Here is a tiny trained network, its code and every weight. The questions are about switching its units off for an input and a class, where a switched-off unit gives its printed mean instead of its output.

import numpy as np


def w(rows, s, z=0):
    codes = np.array(rows[::2]) - 128.0
    scale = np.full(codes.shape[1], s)
    scale[-1] = z or s
    return codes * scale


def f(y):
    return np.maximum(y, 0)


def log_softmax(a):
    a = a - a.max(-1, keepdims=True)
    return a - np.log(np.exp(a).sum(-1, keepdims=True))


def net(x, mask):
    res = np.array(x, float).reshape(1, 5) / 4 @ E
    y = f(res @ A[0][:, :-1].T + A[0][:, -1])
    res = res + np.where(mask, y, B[0][:, -1]) @ B[0][:, :-1]
    return log_softmax(res[-1] @ U[:, :-1].T + U[:, -1])


A, B = {}, {}
E = w([
[235,97,184],'x0',
[90,105,49],'x1',
[105,132,154],'x2',
[210,89,54],'x3',
[153,254,152],'x4',
],0.0087)
A[0] = w([
[91,48,163,187],'n1',
[148,95,95,194],'n2',
[112,158,66,42],'n3',
[238,175,85,119],'n4',
[91,149,139,214],'n5',
[117,155,97,248],'n6',
[154,249,113,203],'n7',
[93,126,125,255],'n8',
[162,106,122,190],'n9',
[94,125,142,232],'n10',
[116,125,29,83],'n11',
[173,151,128,135],'n12',
[132,59,90,175],'n13',
[187,121,120,201],'n14',
[150,101,123,95],'n15',
[130,81,202,128],'n16',
],0.015,0.0053)
B[0] = w([
[93,155,168,230],'n1',
[96,132,162,207],'n2',
[167,121,105,167],'n3',
[134,141,143,232],'n4',
[85,159,128,199],'n5',
[54,153,95,208],'n6',
[90,255,122,255],'n7',
[70,145,147,213],'n8',
[80,118,140,191],'n9',
[79,187,164,201],'n10',
[119,50,109,216],'n11',
[163,179,135,176],'n12',
[115,109,139,235],'n13',
[134,137,174,210],'n14',
[150,76,142,156],'n15',
[162,87,169,196],'n16',
],0.009,0.0093)
U = w([
[148,71,161,52],'0',
[7,214,168,174],'1',
[168,146,118,104],'2',
[111,89,128,140],'3',
[167,140,60,2],'4',
[170,135,175,168],'5',
],0.014,0.0051)

Each question gives the input, the list of numbers given to net, and the class t.
The units are the neurons (one row each of A and B). Each row of codes is followed by its name. A weight is (code - 128) times the scale printed after its matrix; where a second scale follows, it is the last column's (A, B and U).
mask holds one flag per neuron, in row order. A switched-off neuron (its flag False) gives its mean, the last column of its row in B, instead of its output. The means were averaged over made-up inputs and are rounded, as every weight is.
A unit's drop is (log p(t) with every unit on - log p(t) with that unit switched off) / (log p(t) with every unit on - log p(t) with every unit switched off).
The circuit of an input: a set's keep is (log p(t) with only the set's units on - log p(t) with every unit switched off) / (log p(t) with every unit on - log p(t) with every unit switched off). Starting from the 12 units with the biggest drops (on a tie, the unit counted first), units are removed one at a time, each time the one whose removal leaves the highest keep (on an exact tie, the one counted first), for as long as the keep stays at least 0.8.
units of the circuit, in order: the units of the circuit, biggest drop first
k most important neurons: the k neurons with the biggest drops, biggest first
drop of u: that unit's drop, to one decimal
input [-3,0,5,7,-2], class 3: units of the circuit, in order -> (n7 n11)
input [2,5,8,7,-1], class 0: units of the circuit, in order -> (n7 n10)
input [-7,2,-2,7,-7], class 3: units of the circuit, in order -> (n11)
input [4,4,-1,3,1], class 5: units of the circuit, in order -> (n7 n8)
input [6,-3,4,-5,-4], class 0: units of the circuit, in order -> (n7 n16)
input [0,6,4,4,-4], class 3: 2 most important neurons -> (n7 n11)
input [-7,6,1,8,-1], class 3: 2 most important neurons -> (n11 n7)
input [-1,-2,8,8,-2], class 3: 2 most important neurons -> (n7 n10)
input [8,-5,8,-7,-4], class 5: 2 most important neurons -> (n16 n7)
input [7,-4,-8,6,8], class 1: 2 most important neurons -> (n7 n9)
input [-1,2,-4,1,-5], class 3: 2 most important neurons -> (n7 n11)
input [-2,-3,6,8,-7], class 3: drop of n7 -> 0.3
input [3,1,-1,5,-1], class 0: drop of n7 -> 0.4
input [-1,8,-4,8,-1], class 3: drop of n11 -> 0.1
input [3,8,4,4,0], class 0: drop of n6 -> 0.0
input [4,-4,-6,0,-5], class 5: most important neuron -> (n11)
